x = [[9, -9, -3, 30, 8, -20, -6, 5, -5, -25, -34, 4, -7, 9, -4, 46], [0, -2, -20, 4, 26, 24, 20, -24, -7, -14, -36, -2, 2, -7, 59, 4], [-7, -13, -8, 1, -46, -6, 7, 0, -1, -16, -2, 2, -9, 1, 40, 27], [16, -7, 1, -9, -5, 19, 8, -13, 3, 0, 9, -10, -2, -9, -40, 8], [1, 10, -13, -1, 30, -13, 23, 1, 1, -29, 2, 1, 11, 13, -27, 5], [11, 0, -6, -24, 20, 17, -17, 4, -5, -30, 20, -12, -6, -7, -24, -6], [13, -1, 9, 18, -53, 21, -6, -12, 0, 9, -15, -17, 3, 15, 6, -24], [-22, 4, 8, -16, -7, 9, 31, 10, -1, -12, -15, -7, -2, 13, 11, -40], [19, -6, -2, 16, 33, 27, 9, -7, 2, -15, 12, 0, -5, -2, 12, -1], [-6, -13, -2, -6, -54, -15, -3, -13, -5, 34, 6, -6, 5, 3, -18, 1], [-2, 1, 9, 0, 0, -12, -5, -11, -2, -8, -26, 4, 11, 7, -51, 39], [39, -1, -5, 39, -6, 3, -17, -6, 2, -3, -22, 2, 4, 5, -6, -6], [13, 10, -13, -18, 1, 1, -13, -3, 2, -11, 7, 5, -1, -2, -15, -3], [0, -6, -17, 12, -6, -9, -38, 3, -3, 1, 16, -7, -8, 5, 4, 6], [-10, -7, -7, 21, 11, 38, 11, -3, -3, 4, -10, -1, -18, -7, 2, -17]]
Indices start at 0.
(0, 0) -> 9
(6, 3) -> 18
(8, 7) -> -7
(7, 11) -> -7
(9, 8) -> -5
(12, 1) -> 10
(8, 4) -> 33
(7, 0) -> -22
(14, 12) -> -18
(2, 5) -> -6
(5, 0) -> 11
(9, 4) -> -54
(11, 9) -> -3
(4, 15) -> 5
(9, 13) -> 3
(9, 0) -> -6
(10, 11) -> 4
(6, 12) -> 3
(14, 4) -> 11
(8, 13) -> -2
(2, 1) -> -13
(12, 0) -> 13
(4, 10) -> 2
(13, 12) -> -8
(5, 13) -> -7
(6, 5) -> 21
(9, 6) -> -3
(8, 8) -> 2
(10, 15) -> 39
(1, 10) -> -36
(9, 10) -> 6
(14, 14) -> 2
(11, 12) -> 4
(4, 12) -> 11
(8, 0) -> 19
(9, 5) -> -15
(0, 15) -> 46
(4, 13) -> 13
(10, 7) -> -11

B = [221 154 137 169 244 228 107  61  94 209 184]
B[0] -> 221
B[6] -> 107
B[4] -> 244

a =
array([[7110, 2412, 2338, 7241, 4434, 2363, 2097],
       [3013, 8194, 8092, 1645, 8662, 7978, 7887],
       [9479, 4446, 4360, 8805, 6715, 4893, 4056],
       [7415, 5231, 5096, 6187, 6581, 5103, 4790],
       [2607, 4227, 4174, 3278, 7596, 4322, 4158],
       [8418, 2786, 2697, 8206, 4890, 2859, 2415],
       [4588, 4097, 3996, 4487, 6584, 3946, 3854],
       [8801, 3605, 3579, 8989, 6260, 4286, 3336],
       [7653, 4352, 4227, 6847, 6400, 4337, 3956],
       [5126, 3003, 2966, 5794, 5707, 3163, 2837],
       [9640, 2879, 2854, 9842, 5207, 3493, 2566],
       [2108, 6396, 6377, 2095, 7527, 6442, 6262],
       [7448, 4615, 4501, 6452, 5626, 4453, 4181],
       [1700, 4843, 4820, 2259, 6813, 4796, 4762]])
Indices start at 0.
(0, 0): 7110
(6, 4): 6584
(13, 2): 4820
(9, 3): 5794
(13, 0): 1700
(1, 5): 7978
(5, 4): 4890
(4, 2): 4174
(2, 6): 4056
(10, 2): 2854
(3, 2): 5096
(0, 1): 2412
(2, 2): 4360
(6, 5): 3946
(7, 5): 4286
(1, 3): 1645
(12, 6): 4181
(12, 2): 4501
(6, 3): 4487
(11, 2): 6377
(10, 1): 2879
(4, 4): 7596
(8, 2): 4227
(11, 5): 6442
(3, 4): 6581
(5, 3): 8206
(1, 6): 7887
(8, 6): 3956
(6, 6): 3854
(1, 2): 8092
(9, 6): 2837
(10, 5): 3493
(5, 5): 2859

arr =
224	190	-145	183	-805	161	-285	786
224	193	-141	183	-797	161	-287	798
arr[0,0] -> 224
arr[0] -> [224, 190, -145, 183, -805, 161, -285, 786]
arr[0,7] -> 786
arr[1,0] -> 224
